Each row was made from one path, in order. Every step used is in the known rows, and no mark comes twice. Write each row's path.
Known rows
B -> H -> G -> K -> Q -> U -> X: [ 1.83  1.44  3.09  0.53 -0.48 -0.64 -0.05 -0.99  0.39  2.58 -2.04 -0.16
  0.87 -1.19  1.08 -0.02  1.19 -0.25  0.53 -0.95  0.70 -1.32 -0.96  0.55
 -1.47 -0.50 -1.54 -0.42 -1.79  1.89 -1.41  0.48  0.63  1.93 -0.73 -3.32
  0.63  0.89  0.88  0.10  0.77  0.53  0.40 -0.70  0.44]
U -> X -> G -> T -> K: [ 1.59  1.93 -0.49 -0.55 -0.93  0.24 -1.82 -0.49  0.22  0.84 -1.83  0.10
  2.02  1.09 -1.86  1.45 -0.66  0.94 -0.32 -0.29 -0.08  5.82 -0.54  0.56
 -0.89  0.04  1.23  0.79  0.57  1.44 -0.53  0.50 -0.18 -1.47 -1.42  2.20
 -0.14  0.42 -0.33 -0.62  1.18  0.14  0.74 -1.19  0.75]
X -> H -> B -> T: [-1.65  3.26 -2.12 -1.30 -1.60 -0.16 -0.47  0.05 -0.16  0.63 -1.34 -0.84
  2.12  0.72 -1.16  2.03  0.00  0.73  1.30 -0.56  2.02 -0.76 -0.40 -0.53
 -0.98  1.11 -1.19  0.49 -0.82  2.32 -1.50  1.16 -0.54 -0.78 -0.62  0.44
 -0.90  0.36 -1.22 -1.28  0.94 -1.18  0.96  2.12 -0.09]
H -> G -> T -> B -> X -> K -> Q -> U: [ 0.78  0.31  1.51 -1.23  0.49 -0.97  0.61 -1.30  0.13  2.42 -1.41 -0.70
  1.92 -0.03 -0.04  1.13  1.56  0.81 -0.11 -2.06  0.74 -1.89 -1.76 -0.36
 -1.00  1.17 -1.87 -1.14 -1.10  1.54 -1.14  1.22  0.83  0.66 -1.02  0.47
  0.00  0.56  1.15  0.52  0.56 -0.34  0.35  0.79  0.90]
H -> G -> T -> X: [ 0.90  1.04  0.92 -1.43  0.24 -0.60 -1.57 -0.57  0.02  0.94 -1.41 -0.97
  1.45  0.81 -0.04  0.85  1.28  0.33 -0.58 -1.44 -0.80  0.27 -1.86 -0.32
 -1.28  0.88 -2.77  0.28  1.21  0.84 -0.19  1.62  0.92 -0.55 -1.23  4.83
 -0.29  0.11  0.28  0.02  1.07 -0.43  0.96  0.29  0.65]
X -> T -> G -> K -> Q -> U -> H -> B: [ 0.00  2.67 -1.43  0.26 -1.53  0.29 -2.09 -0.48 -0.11  1.33 -2.41 -0.23
  1.07  0.48 -0.06  1.28 -0.44 -0.17 -0.04 -0.46  1.60 -1.19  1.21  0.86
 -1.25 -0.60 -1.57 -1.05 -2.53  1.68 -0.76  1.75 -1.70  0.10 -0.86  0.47
  0.65  4.36  0.67 -2.77  0.74  0.34  0.62 -0.02 -1.99]
Q -> G -> T -> X -> K: [ 0.83  0.03  0.26 -1.86  0.42 -0.76 -1.29 -0.26 -0.28  1.10 -1.70 -1.18
  2.35  0.25 -1.04  0.59  0.70  0.90 -1.08 -1.37  0.08  1.54 -1.42  0.61
 -0.29  1.55 -0.27  0.70  1.31  0.79  0.09  1.09  0.65  0.11 -1.01  5.09
 -0.79 -1.07  2.03  0.09  1.84 -0.82  0.80 -0.35  1.74]
X -> G -> T -> K -> Q -> U: [ 0.13  0.60  0.14 -1.31 -0.32 -0.18 -1.12 -0.94 -0.03  0.60 -1.58 -0.12
  2.19 -0.04 -0.67  1.13 -0.86  0.42 -0.83 -0.30  0.18  0.50 -0.14  0.58
 -0.45  0.59  0.17 -0.42  0.03  1.40 -1.36  0.77  0.48  0.40 -2.32  1.07
  0.15  2.17  2.75 -1.65  1.32  0.13  0.10 -0.17 -0.23]
T -> X -> H -> G -> K -> Q: [ 2.35  0.81  0.25 -0.41  1.28 -0.02 -2.64  0.07  0.22  1.64 -1.60 -0.99
  0.94 -0.07 -0.29  0.95  0.53  0.05 -0.58 -0.25  1.27 -0.97 -0.80  0.33
 -1.94 -0.16 -2.08 -0.29 -0.84  0.72 -0.69  2.47  1.97  1.15 -2.09  1.74
 -0.16  1.28  0.17 -1.70  1.16  0.17  1.71 -1.08 -0.02]
U -> K -> G -> X -> H: [ 1.20  0.37  3.13 -0.10 -0.01 -0.50 -2.44 -0.26 -0.08  0.72 -1.04 -0.86
  2.46  0.23 -0.96  0.86 -0.87  0.07 -0.67 -0.61 -0.50  3.74 -0.52  0.52
 -1.46  1.02 -1.58  1.16  0.32  2.25  0.55  1.93  1.16  1.64 -2.32  1.02
 -1.22 -0.66  1.56 -1.15  1.22  1.24  1.39 -1.73  0.05]
U -> Q -> K -> X: [ 1.27  0.26  3.07 -0.95 -1.00 -0.74  0.04 -0.15 -0.27  0.38 -1.03 -0.43
  2.15 -1.13  1.30  0.90 -0.43  0.25  0.06 -0.59 -1.73 -1.74  1.64  0.64
 -0.92  0.43 -0.76  0.64 -0.08  1.79 -1.06  0.35  0.70  2.86 -2.64  0.71
 -0.49 -1.04  1.49  0.05  2.01  0.87  0.07  0.98 -0.85]
K -> Q -> U -> X: [ 1.81  1.68  2.08 -0.20 -1.70 -1.24  0.93 -0.95 -0.09  1.16 -2.47 -0.14
  1.77 -1.10  1.22  0.99  0.07  0.09  0.69 -0.75 -0.40 -2.61 -0.03  0.78
 -0.65 -0.07 -0.11 -0.31 -2.22  2.32 -1.63  0.90  0.67  2.09 -0.68 -2.39
 -0.12  1.34  1.30 -0.76  1.56  0.69  0.09  0.79 -1.72]
H -> G -> X -> K: [ 2.28  0.97  2.44 -1.43  0.12 -0.19 -0.38 -0.33  0.16  1.38 -1.53 -0.69
  2.17  0.34 -0.42  1.85 -0.49  1.20 -0.74 -0.79 -0.44  1.07 -0.85 -0.13
 -1.59  0.50 -1.13  0.36  2.64  1.89 -0.36  0.23  1.00  0.37 -2.65  0.73
 -0.83 -0.69 -0.56 -1.23  0.61  0.46  1.92 -1.81 -0.99]
K -> G -> X -> H: [ 0.09  0.89  1.67 -0.37 -0.53 -0.31 -3.27 -0.28 -0.07  0.46 -0.98 -1.06
  2.27  0.60 -1.03  0.45 -0.44 -0.06 -0.73 -0.77  0.44  1.62 -1.07  0.39
 -1.16  1.03 -1.72  0.73 -0.03  2.14  0.11  1.78  1.66  1.17 -1.46  1.46
 -1.38  0.67  1.75 -2.46  0.97  0.33  1.15 -0.90 -0.38]
T -> B -> X -> G -> K: [-1.60  1.03  0.14 -1.13  0.95 -0.39  0.69 -0.64  0.57  2.16 -1.42 -0.57
  1.35  0.31 -1.67  0.93 -0.09  1.25  0.14 -1.49  2.43 -0.83 -0.69 -0.39
 -1.10  1.16  0.09  1.02  0.50  1.10 -1.60  0.85 -0.29 -0.09 -0.97  0.93
  0.52  0.49 -0.22 -0.45  0.88 -1.14  0.53  1.41  1.51]
Q -> K -> X -> G -> T -> B: [-0.30 -0.10  1.18 -0.87 -0.84 -0.75 -2.26 -0.34 -0.23  0.29 -0.44 -1.12
  2.20  0.37 -0.57  0.61  0.20  0.53 -0.58 -1.39 -0.72  2.18  0.69  0.30
 -1.61  1.25 -0.96  0.23 -1.93  1.12 -0.46  1.26  0.36  0.14 -0.75  3.45
 -0.32  0.97  0.80 -1.15  1.80 -0.02 -0.03  0.84  1.00]
U -> Q -> K -> X -> G -> T -> H -> B: [-0.96  1.08  1.89 -0.77 -1.14 -0.19 -2.90  0.21 -0.31  0.03  0.92 -0.86
  2.44 -0.33 -0.25  1.66  0.09 -0.31 -0.24 -0.46 -0.92  2.83  1.16  0.21
 -1.54  0.32 -1.95  0.50 -1.45  1.43 -0.47  1.47 -0.71  0.98 -2.27  3.25
 -0.34  0.17  0.14 -1.28  1.59  0.89  0.30  0.93  0.30]
X -> K -> Q -> G: [-0.42  0.15  1.14 -2.15  0.65 -0.90  0.61 -0.24 -0.12  1.40 -2.46 -0.51
  2.51 -0.93 -0.19  1.17  0.03  0.85 -0.14 -0.65 -0.14  0.52  0.44  0.88
 -0.52  0.93  0.61  0.02  1.37  1.80 -0.84  1.42  1.29  2.09 -1.74  0.27
 -1.42 -0.79  1.77 -0.25  1.81  0.00  0.87 -0.85  1.47]
X -> G -> T -> H -> B: [-3.34  2.10 -0.50 -1.42 -0.55 -0.28 -1.91 -0.22 -0.06  0.51 -0.06 -0.92
  2.20  0.72 -1.89  1.86 -0.17  0.23  0.10 -0.74  0.78  3.52 -0.82 -0.48
 -1.08  0.99 -1.56  0.61  0.15  1.67 -0.74  1.82 -0.87 -1.10 -1.03  3.32
 -0.46  0.91 -0.76 -2.15  0.95 -0.25  0.75  1.05  1.53]
B -> T -> G -> X: [-0.37  2.05 -0.39 -1.08 -0.77 -0.44 -0.94 -0.45 -0.05  0.49 -1.56 -0.71
  2.06  1.16 -1.16  0.93  1.33  0.98 -0.40 -1.05 -0.62 -1.37 -2.51 -0.20
 -1.06  1.56 -1.18  0.90  1.71  1.50 -1.49  0.25  1.02 -1.65 -0.87  3.54
 -0.63  0.92  0.91 -0.64  1.15 -1.52  0.46  0.98 -1.31]
G -> T -> H -> B -> X -> K: [-1.75  1.96 -0.45 -1.15 -0.28 -0.42 -0.60 -0.45  0.01  1.86 -0.57 -1.05
  2.01  0.75 -2.12  1.41  0.93  0.84  0.32 -1.46  2.02  0.99 -3.32 -0.72
 -0.47  1.42 -1.49  0.48  0.06  1.66 -0.87  0.91 -0.02 -1.21 -0.19  1.73
 -0.26 -0.80 -0.27 -0.38  0.47 -0.72  0.60  1.49  1.88]
H -> G -> K -> X -> T: [ 1.14  0.94  1.72 -0.23 -0.36  0.26 -2.91 -0.07  0.51  1.42 -1.40 -0.70
  1.10  0.60 -0.10  1.10 -1.02  0.35 -0.48 -0.57  0.18  0.30  1.42  0.42
 -2.26 -0.49 -1.77  0.00 -0.83  1.04 -0.20  1.01  0.45  0.64 -1.80  1.06
 -0.32  0.99 -1.06 -1.98  0.70  0.79  1.36 -1.19 -0.38]
K -> X -> G -> T -> B: [-0.66  0.19  1.19 -1.05 -0.42 -0.75 -2.44 -0.40  0.09 -0.04 -0.53 -1.07
  2.49  1.11 -1.41  1.46 -0.47  0.76 -0.52 -1.46 -0.75  3.35 -0.21  0.05
 -1.54  1.24 -0.51  0.55 -0.90  1.41 -0.22  1.28  0.59 -0.80 -0.86  3.25
 -0.94  0.82 -0.01 -2.68  1.37 -0.06  0.45  0.76  0.84]
T -> H -> X -> G -> K -> Q: [-1.20  1.24  0.08  0.00  0.53 -0.53 -2.21  0.07  0.38  1.39 -1.16 -0.76
  1.04 -0.37 -1.15  1.48  0.00  0.02 -0.28 -0.02  1.45 -0.52 -0.49  0.65
 -1.99 -0.02 -0.99 -0.03  0.31  0.96 -1.35  2.81  1.03  0.89 -1.45  0.51
  0.00  0.87 -1.19 -2.94  1.29  0.49  1.46 -0.56  0.78]
U -> K -> X -> T -> H: [-0.69  1.20  2.27  0.23 -0.56 -0.64 -0.93  0.10  0.06  0.96 -0.85 -0.60
  2.17  0.22 -1.05  2.32 -1.17  0.61  0.24 -0.46 -0.37  3.74  0.66 -0.08
 -1.50  0.49 -1.26  1.16 -1.78  1.68 -0.54  1.01  0.25  0.72 -1.93 -0.04
 -0.38 -0.58 -0.95 -1.54  1.34  1.38  1.02  0.09  0.77]
B -> T -> H -> X -> G -> K -> Q -> U: [-0.53  1.86 -0.12  0.42 -0.72 -0.56 -1.44 -0.31  0.26  1.46 -1.13 -0.66
  1.07 -0.70 -0.56  1.40  0.39 -0.04 -0.04 -0.17  2.16 -4.73 -0.54  0.63
 -1.69  0.32 -1.13 -0.60 -1.19  0.96 -2.26  1.87  0.11  0.57 -1.07 -0.62
  0.56  1.53 -0.47 -1.82  1.39 -0.41  0.82  0.84 -0.74]
G -> T -> H -> X -> K -> Q -> U: [ 0.41  0.63  0.36  0.05 -0.79 -1.20 -1.55 -0.62 -0.25  1.28 -1.01 -1.09
  1.89 -0.40 -0.72  1.36  0.37  0.11 -0.50 -0.76  0.80 -1.98 -1.91  0.65
 -0.83  0.85 -1.40 -1.04 -1.01  1.60 -1.11  2.03  1.08  0.98 -0.91  0.82
 -0.23  0.18  0.74 -2.47  1.32  0.63  0.75  0.04  0.08]
T -> H -> B -> X -> G -> K: [-2.58  2.50 -0.24 -0.79  0.15  0.15 -0.66 -0.18  0.45  2.12 -0.58 -0.65
  1.18  0.17 -1.79  1.29  0.26  0.55  0.31 -0.81  3.20 -0.57 -1.40 -0.58
 -1.26  0.52 -1.27  0.83  0.12  1.20 -1.53  1.03 -0.95 -0.49 -0.85  0.28
  0.64  0.86 -1.07 -1.00  0.51 -0.71  0.80  1.36  1.10]
Q -> K -> X -> H -> B -> T -> G: [ 0.24  2.90 -2.58 -0.11 -2.48  0.29 -2.99  0.45 -0.44  0.64 -0.93 -0.85
  1.85  0.96 -0.81  0.95  1.42  0.51  0.28 -0.35  1.14 -0.53 -0.14  0.13
 -1.94  0.80 -2.16 -0.31 -2.64  1.61 -1.33  0.69 -0.08 -1.08 -0.29  2.21
 -0.57  1.70 -0.71 -0.94  1.57 -0.91  0.32  1.11 -1.42]
B -> H -> X -> T -> K: [-3.04  3.01 -2.22 -0.36 -0.94 -0.23 -0.14 -0.25  0.35  1.76 -2.12 -0.23
  1.39  1.16 -1.42  1.83  0.42  1.04  0.80 -0.86  2.69  2.66 -0.80 -0.60
 -1.11  0.52 -1.48  1.10  0.65  1.76 -1.41  0.34 -0.21 -0.44 -0.47 -1.17
  0.49  0.05 -1.29 -1.75  0.28 -0.47  1.23  0.87  2.16]
G -> K -> Q -> U -> X -> T: [ 1.43  1.48  1.19  0.49 -1.29 -0.61 -0.81 -0.75  0.23  1.87 -2.31 -0.32
  1.16 -0.85  0.53  0.73 -1.04 -0.15  0.37 -0.41  1.07 -2.10  1.40  1.15
 -1.09 -0.74  0.17 -0.21 -3.77  1.66 -1.42  1.36  0.01  2.18 -0.80 -1.59
  0.52  2.38  1.10 -1.67  1.26  0.82  0.47  0.06 -1.47]
T -> K -> Q -> U -> X: [ 3.06  1.59  1.00 -0.21 -1.41 -0.62  0.46 -0.92 -0.10  0.97 -2.66  0.21
  1.75 -0.55  0.47  1.11 -0.06  0.43  0.13 -0.61  0.01 -1.28 -0.49  0.99
 -0.45 -0.57  0.32 -0.54 -1.90  1.91 -1.48  0.33  0.86  1.15 -0.96 -2.49
  0.29  1.86  1.62 -0.78  1.52  0.67  0.12  0.42 -1.14]
G -> X -> K -> Q -> U -> H -> B -> T: [ 2.87  2.53  1.71 -0.46 -2.21 -0.46 -0.46 -0.49 -0.34  0.39 -2.24 -0.70
  2.34  0.02  0.66  2.39  0.14  0.47  0.25 -0.98  0.50 -2.71 -1.21  0.45
 -0.99  0.31 -0.98 -0.58 -1.42  2.40 -0.69  0.35 -0.29 -0.24 -0.89 -2.85
 -0.39  1.78  0.86 -1.70  0.55 -0.05  1.09  0.68 -3.38]

Write each row's path
[ 0.26  0.76  1.45 -1.22  1.52 -0.73 -0.99 -0.46  0.30  2.22 -1.65 -0.78
  1.76  0.31 -0.61  1.13  1.65  0.50 -0.21 -1.19  0.33  3.54 -3.22 -0.48
 -1.51  1.04 -2.24  0.41  1.18  1.22 -0.63  1.04  2.20 -0.01 -1.43  1.38
 -0.50 -0.88  0.66 -0.22  0.79 -0.35  1.39 -0.90  2.16] : B -> H -> G -> T -> X -> K -> Q
[ 3.26  2.30  0.80 -0.54 -1.31 -0.57  0.20 -0.37 -0.34  1.01 -2.76 -0.45
  1.86 -0.22  0.78  2.45 -0.41  0.44  0.10 -0.93  1.44 -1.58 -0.71  0.45
 -0.89 -0.20 -1.23 -0.66 -1.42  1.97 -0.52  0.84 -0.48  0.63 -1.16 -2.14
  0.17  1.93  0.38 -2.06  1.17  0.48  1.34  0.58 -2.76] : T -> X -> K -> Q -> U -> H -> B
[ 0.09  1.77 -0.39 -2.37  0.11 -0.88 -0.25  0.15 -0.15  1.05 -2.27 -0.94
  2.31 -0.15  0.04  1.91  1.81  0.68  0.26 -1.31  0.95 -1.07 -1.02  0.36
 -1.26  0.76 -1.20  0.13 -0.18  1.10 -0.80  1.64  0.70  0.10 -0.20  1.18
 -1.08  0.33  0.53  0.23  1.79 -1.33  1.26  1.55  0.48] : H -> B -> T -> X -> K -> Q -> G
[ 0.56  1.19 -0.68 -1.16 -0.29 -0.09 -2.51  0.10 -0.32  0.01 -1.49 -0.98
  2.56  0.33 -0.95  1.05  1.96  0.63 -0.56 -0.58  0.37 -0.12 -1.34  0.61
 -0.62  0.98 -0.48  0.19 -1.02  1.19 -0.83  1.28  2.02 -0.03 -1.15  1.04
 -0.98  1.17  2.79 -0.66  1.07 -1.08  0.65  0.10  0.93] : B -> T -> K -> Q -> G -> X -> H
[ 1.26  1.49 -0.60 -0.37 -0.43  0.28 -1.68 -0.92  0.01  1.88 -1.32 -0.37
  1.53  0.37 -0.38  0.70  1.70  0.36 -0.35 -0.71  1.58 -1.62 -1.86 -0.22
 -0.59  0.61 -2.09 -1.20 -1.62  1.34 -1.29  0.97  1.01  0.28 -1.75  0.22
  0.43  1.58  2.09  0.27  0.10 -0.21  0.16 -0.19  0.38] : B -> X -> H -> G -> T -> K -> Q -> U
[ 0.85  0.43 -0.10 -0.59 -0.42 -1.19 -2.12 -0.28 -0.40  0.62 -2.36 -1.14
  2.18  0.57 -0.52  1.52  2.02  0.55 -0.27 -1.82 -0.40  2.54 -0.56  1.22
 -0.99  0.89 -0.72 -0.90 -0.58  1.43  0.87  3.35  0.32 -0.01  0.28  2.48
 -1.12 -0.32  0.17 -1.01  1.19  0.10  1.06 -0.72  2.65] : U -> H -> X -> K -> Q -> G -> T -> B
[-0.16  0.56  1.77 -0.04  0.15 -1.05 -1.52 -0.92  0.26  2.00 -1.49 -0.61
  2.35  0.98 -2.16  0.26  0.55  0.42  0.19 -2.17  0.62  7.84 -2.62  0.39
 -1.07  1.16 -0.52  0.92 -0.82  2.22  0.36  1.26  0.98 -0.37  0.70  1.05
 -1.15 -1.28  0.41 -0.29  1.27 -0.16  0.66 -0.48  3.98] : U -> X -> K -> G -> T -> B -> H
[ 1.48  0.92  1.24 -0.11 -0.97 -0.61 -3.19 -0.58 -0.41  0.76 -0.66 -1.16
  2.14  0.39 -0.40  0.66 -0.20 -0.64 -0.63 -1.27  0.85  1.85 -0.79  0.50
 -1.27  0.88 -3.33  0.10 -2.38  1.71  0.75  2.41 -0.73  0.98 -1.06  3.06
 -0.26  1.04  1.94 -1.02  1.57  0.80  0.80  0.32 -0.30] : Q -> U -> K -> G -> T -> X -> H -> B
[-2.67  0.46 -0.59 -1.16  0.01 -1.38 -0.63 -0.47 -0.13  1.62 -1.20 -1.40
  2.33  0.59 -1.67  0.73  2.28  1.04  0.07 -2.38  1.28  3.27 -1.92  0.06
 -0.83  2.04 -1.23  0.56  0.61  1.58 -0.12  1.52  0.00 -0.16  0.76  2.64
 -0.68 -1.92  0.22 -0.63  1.05 -1.07  0.70  0.61  4.88] : Q -> G -> T -> B -> H -> X -> K
[-2.14  1.25  0.73 -1.85  0.25 -0.43 -0.28 -0.22 -0.18  1.62 -0.04 -0.87
  2.70 -0.24 -1.26  1.50  1.73  0.56  0.15 -1.52  0.79  1.63 -1.31 -0.16
  0.03  1.31 -1.15  0.75  0.80  1.54 -0.42  1.29 -0.91  0.64 -1.41  3.35
 -0.65 -2.16  1.04  1.25  0.88 -0.55  0.35  1.32  3.03] : U -> Q -> G -> T -> H -> B -> X -> K
[ 2.09  0.08  1.89  0.29 -0.40 -0.71 -2.70 -0.75 -0.32  1.06 -1.00 -0.95
  2.11  0.11 -0.64  0.22 -0.52 -0.38 -1.01 -0.97  0.37  1.72 -0.93  0.70
 -0.85  1.32 -2.25  0.38 -1.56  1.49  0.40  2.01  0.21  1.42 -1.82  3.27
 -0.23  0.13  2.83 -0.35  1.83  0.74  0.61 -0.61  0.00] : Q -> U -> K -> G -> T -> X -> H
[-4.83  0.75  1.39 -1.45  0.46 -1.49 -0.41 -0.41 -0.04  1.00 -1.06 -1.35
  2.54 -0.01 -0.27  0.99  2.54  0.36  0.43 -2.30  0.52  2.64 -0.61 -0.48
 -1.04  1.48 -2.08  1.22 -2.35  1.68 -0.73  1.75  1.15  1.39  0.32  0.19
 -0.53  1.49  2.43 -1.58  0.59 -0.88  0.43  1.83  3.43] : K -> Q -> G -> X -> T -> B -> H
[-0.01  2.44  0.61 -1.36 -0.69 -0.37  0.46 -0.20 -0.11  1.81 -2.95 -0.32
  2.00 -0.21  0.33  1.71  1.85  0.77  0.81 -1.29  1.31  0.34 -0.64  0.36
 -0.58  0.49 -0.61 -0.24  0.06  2.04 -0.22  1.37 -0.49  0.60 -0.32 -2.05
 -0.70 -0.13  0.43  0.97  0.50 -0.28  0.87 -0.03  0.90] : U -> H -> B -> X -> K -> Q -> G
[ 0.01  2.44  0.45  0.72 -1.58 -0.48 -1.79 -0.41  0.04  1.62 -1.11 -0.70
  1.19 -0.63 -0.05  1.38 -0.24 -0.58  0.62 -0.65  2.01 -1.16  0.62  0.74
 -1.40 -1.14 -1.51 -0.55 -5.45  1.63 -1.23  2.05 -0.73  1.34  0.10 -1.64
  0.71  3.34 -0.18 -2.64  1.00  0.89  0.62  1.27 -0.65] : G -> K -> Q -> U -> X -> T -> H -> B
[-0.63 -0.58  1.94 -1.02  0.35 -0.57 -1.83  0.00  0.08  0.51 -0.61 -1.02
  2.29 -0.18 -0.28  1.20 -0.48  0.38 -0.45 -1.54 -0.40  0.79  2.89  1.02
 -1.14  0.14 -0.36  0.74 -2.03  0.97  0.06  1.70 -0.31  2.19 -1.62  3.08
 -0.66  0.26  1.21 -1.65  1.66  0.29  0.51  1.07  1.88] : U -> Q -> G -> K -> X -> T -> B
[-1.08  0.24  1.79 -0.03 -0.50 -0.98 -3.00 -0.40 -0.33  0.77 -0.11 -0.86
  1.64 -0.45  0.07 -0.01  1.43 -1.06 -0.49 -1.12 -0.96  0.42 -0.28  0.93
 -1.08  0.78 -3.27  0.00  0.28  1.29  0.01  3.39  0.57  2.22 -1.28  4.70
 -0.56 -1.23  1.32  0.52  1.88  0.76  0.26  0.49  2.31] : U -> Q -> K -> G -> T -> H -> X
[-1.33  1.90 -0.58  0.00  0.19 -0.49 -2.06  0.11  0.46  1.35 -1.27 -0.72
  1.05 -0.09 -1.33  1.66  0.73  0.15  0.14 -0.08  1.63 -1.66 -1.02  0.49
 -2.07  0.35 -0.94  0.03  0.07  0.80 -1.83  2.59  0.94 -0.24 -0.95  0.54
 -0.13  0.57 -1.57 -1.70  1.33 -0.53  1.35  0.37  0.76] : B -> T -> H -> X -> G -> K -> Q
[ 1.86  1.27  1.39  0.30 -0.50 -0.63 -0.79 -0.82  0.32  2.12 -1.87 -0.42
  1.08 -0.31  0.65  1.31  0.12  0.02  0.30 -1.32  0.80 -0.61  1.78  0.66
 -2.05 -1.07 -1.47 -1.01 -4.44  1.39 -0.91  2.14 -0.27  1.61 -0.61 -0.75
  0.60  3.00 -0.63 -1.27  0.97  0.79  0.89  0.20 -0.11] : H -> G -> K -> Q -> U -> X -> T -> B
[ 4.59  2.46  1.37 -0.20 -0.73 -0.23  0.45 -0.45 -0.01  1.72 -3.14  0.00
  1.53 -0.02  0.96  2.47  0.67  0.73  0.04 -0.67  0.70 -2.11 -0.87  0.23
 -1.31  0.06 -1.43 -0.98 -0.21  1.45 -1.01  0.44  0.17 -0.16 -2.02 -1.63
  0.07  0.73 -0.49  0.69  1.06 -0.28  1.52 -0.59 -2.39] : B -> T -> X -> K -> Q -> U -> H -> G
[-0.61  0.69  3.94  0.45 -0.68 -0.79 -1.53 -0.72 -0.11  1.17 -0.51 -0.70
  2.29 -0.23 -0.42  1.14 -0.95 -0.34 -0.77 -1.07  0.03  1.95  0.19  0.29
 -1.20  0.69 -2.72  0.80 -1.81  1.90 -0.05  1.49 -0.22  2.00 -1.98  0.29
  0.05  1.04  1.96 -1.21  1.13  1.41  0.80 -0.26 -0.25] : Q -> U -> K -> G -> X -> T -> H
[-1.51  1.27  2.77 -0.24  0.19 -0.79  0.23 -0.29  0.42  1.84 -1.06 -0.50
  2.08  0.73 -0.47  2.31  0.46  0.96  0.87 -1.71 -0.13  6.26  0.65 -0.97
 -2.44  0.61 -2.77  1.13 -1.55  1.97 -0.28  0.64 -0.18  0.41 -1.34 -1.28
 -0.20 -0.75 -2.00 -0.44  0.55  0.80  1.27  0.23  2.72] : U -> K -> X -> T -> B -> H -> G
[ 2.52  2.22 -1.35  0.14 -2.27 -0.05 -2.95 -0.56 -0.40  0.46 -1.31 -0.62
  2.05  0.42 -0.60  1.25  0.41 -0.12  0.15 -0.50  1.08  1.28 -0.83  0.84
 -0.72 -0.49 -0.82 -0.99 -4.43  2.04 -0.57  1.56  0.04 -0.04 -0.25 -0.25
 -0.03  2.81  1.25 -2.31  0.91  0.66  0.31  0.41 -0.72] : G -> T -> K -> Q -> U -> X -> H -> B
[-2.44  1.77  0.31 -1.72  0.40 -0.75  0.44 -0.08 -0.07  2.10 -1.35 -0.78
  2.18 -0.62 -0.69  1.52  2.30  0.62  0.51 -1.35  1.93 -0.29 -1.71 -0.14
 -0.66  0.88 -1.44 -0.08 -0.54  1.60 -1.09  1.63  0.55  0.96 -0.24 -0.82
 -0.69 -0.20  0.58  0.33  0.92 -0.57  0.65  1.19  2.42] : T -> H -> B -> X -> K -> Q -> G
[ 1.18  2.08 -0.26 -1.16 -1.25 -0.46 -0.87 -0.51 -0.21  0.92 -1.55 -0.73
  2.44  0.37 -0.39  1.76  0.82  0.73 -0.44 -0.92  0.48 -2.84 -1.89  0.24
 -1.46  0.73 -1.45 -0.59 -0.42  1.95 -1.60  0.25  0.47 -0.61 -0.99  0.47
 -0.52  2.53  1.24 -2.07  1.11 -0.73  0.81  0.81 -3.36] : H -> B -> T -> G -> X -> K -> Q -> U
